Below is a small trained network, with its code and all its weights. Each question gives an input and a class and asks what happens when units are switched off, that is, made to give their printed mean instead of their output.

import numpy as np


def w(rows, s, z=0):
    codes = np.array(rows[::2]) - 128.0
    scale = np.full(codes.shape[1], s)
    scale[-1] = z or s
    return codes * scale


def norm(h):
    return h / np.sqrt((h * h).mean(-1, keepdims=True) + 1e-5)


def f(y):
    return np.maximum(y, 0)


def log_softmax(a):
    a = a - a.max(-1, keepdims=True)
    return a - np.log(np.exp(a).sum(-1, keepdims=True))


def net(x, mask):
    res = np.array(x, float).reshape(1, 3) / 4 @ E
    u = 0
    for l in range(2):
        y = f(norm(res) @ A[l][:, :-1].T + A[l][:, -1])
        res = res + np.where(mask[u : u + 8], y, B[l][:, -1]) @ B[l][:, :-1]
        u += 8
    return log_softmax(norm(res)[-1] @ U[:, :-1].T + U[:, -1])


A, B = {}, {}
E = w([
[118,171,2,200,104,96,53,92],'x0',
[199,30,111,145,185,126,138,56],'x1',
[122,52,89,156,54,191,198,148],'x2',
],0.0074)
A[0] = w([
[126,36,139,140,103,127,185,149,2],'0.n1',
[99,137,112,4,50,64,153,219,2],'0.n2',
[134,99,138,82,165,200,161,138,88],'0.n3',
[3,201,125,168,133,141,78,156,107],'0.n4',
[144,118,152,101,173,113,105,34,130],'0.n5',
[173,129,154,33,221,143,79,205,88],'0.n6',
[108,126,72,191,127,123,124,70,122],'0.n7',
[105,59,105,216,133,139,209,38,97],'0.n8',
],0.0058,0.0025)
B[0] = w([
[41,147,164,152,173,166,69,57,195],'0.n1',
[180,237,131,52,61,121,151,128,202],'0.n2',
[80,75,32,74,74,5,146,80,197],'0.n3',
[143,223,68,87,140,159,117,142,253],'0.n4',
[171,254,103,147,101,164,169,170,207],'0.n5',
[32,71,73,104,116,124,84,139,223],'0.n6',
[20,41,171,41,139,52,174,134,208],'0.n7',
[188,251,112,114,110,116,153,180,222],'0.n8',
],0.0062,0.0043)
A[1] = w([
[68,187,116,70,76,125,125,103,195],'1.n1',
[114,137,59,204,96,83,36,131,91],'1.n2',
[144,187,150,127,196,117,119,145,127],'1.n3',
[129,114,88,162,102,181,146,142,8],'1.n4',
[119,87,129,146,31,180,158,146,165],'1.n5',
[123,140,221,110,176,101,26,114,60],'1.n6',
[144,120,223,76,142,159,158,140,178],'1.n7',
[254,88,117,171,221,128,145,100,2],'1.n8',
],0.0099,0.00092)
B[1] = w([
[230,49,121,189,134,103,195,98,248],'1.n1',
[45,53,180,28,134,106,130,198,192],'1.n2',
[162,74,178,172,116,208,146,68,179],'1.n3',
[106,203,194,92,157,166,68,93,151],'1.n4',
[119,183,195,185,234,180,13,69,181],'1.n5',
[57,147,146,187,130,242,85,96,171],'1.n6',
[46,125,3,94,119,27,39,193,184],'1.n7',
[171,231,121,136,38,142,167,203,167],'1.n8',
],0.0071,0.011)
U = w([
[32,36,78,43,136,32,98,154,135],'0',
[91,146,184,182,178,234,73,40,128],'1',
[179,251,83,89,48,123,176,175,123],'2',
[200,47,134,178,134,93,227,74,144],'3',
[165,100,138,186,216,108,147,223,6],'4',
],0.016,0.025)

Each question gives the input, the list of numbers given to net, and the class t.
The units are the neurons (one row each of A and B). Each row of codes is followed by its name. A weight is (code - 128) times the scale printed after its matrix; where a second scale follows, it is the last column's (A, B and U).
mask holds one flag per neuron, layer by layer. A switched-off neuron (its flag False) gives its mean, the last column of its row in B, instead of its output. The means were averaged over made-up inputs and are rounded, as every weight is.
A unit's drop is (log p(t) with every unit on - log p(t) with that unit switched off) / (log p(t) with every unit on - log p(t) with every unit switched off).
The circuit of an input: a set's keep is (log p(t) with only the set's units on - log p(t) with every unit switched off) / (log p(t) with every unit on - log p(t) with every unit switched off). Starting from the 12 units with the biggest drops (on a tie, the unit counted first), units are removed one at a time, each time the one whose removal leaves the highest keep (on an exact tie, the one counted first), for as long as the keep stays at least 0.8.
circuit, biggest first: the units of the circuit, biggest drop first
unit that matters most: the unit with the biggest drop
top k neurons: the k neurons with the biggest drops, biggest first
top k neurons in layer l: the k neurons of layer l with the biggest drops, biggest first
drop when u is switched off: that unit's drop, to one decimal
input [-2,5,-2], class 2: circuit, biggest first => 1.n8
input [7,-6,-7], class 0: top 3 neurons in layer 1 => 1.n2, 1.n5, 1.n8
input [3,-1,-2], class 3: top 3 neurons => 1.n1, 1.n7, 0.n6
input [4,6,-3], class 2: top 2 neurons in layer 1 => 1.n8, 1.n1
input [5,6,-2], class 2: top 3 neurons => 1.n8, 0.n6, 0.n3
input [8,-8,8], class 0: top 3 neurons => 1.n2, 1.n8, 0.n5
input [-4,8,7], class 2: circuit, biggest first => 1.n8, 0.n8, 1.n1
input [-6,6,3], class 0: top 2 neurons => 1.n7, 0.n1
input [-6,-5,-7], class 1: top 3 neurons => 1.n6, 1.n3, 1.n2
input [-3,6,6], class 1: top 2 neurons in layer 0 => 0.n1, 0.n3
input [-2,-7,-8], class 1: top 3 neurons in layer 1 => 1.n6, 1.n3, 1.n8
input [2,2,-3], class 3: top 3 neurons => 0.n5, 1.n5, 0.n1
input [3,1,-3], class 3: top 2 neurons in layer 0 => 0.n6, 0.n5
input [2,1,2], class 3: unit that matters most => 0.n7
input [-5,-4,-6], class 1: top 4 neurons => 1.n6, 1.n3, 1.n2, 0.n7
input [0,0,-1], class 3: top 2 neurons in layer 1 => 1.n7, 1.n1
input [-7,6,-4], class 0: top 2 neurons => 0.n6, 1.n7
input [8,6,5], class 0: top 2 neurons => 0.n7, 1.n2
input [1,-3,-1], class 3: top 2 neurons in layer 1 => 1.n1, 1.n7
input [-4,6,2], class 2: unit that matters most => 1.n8
input [6,-1,1], class 0: drop when 1.n2 is switched off => 0.4
input [-4,-1,6], class 1: drop when 1.n5 is switched off => 3.1
input [-4,7,2], class 2: drop when 1.n8 is switched off => 0.3
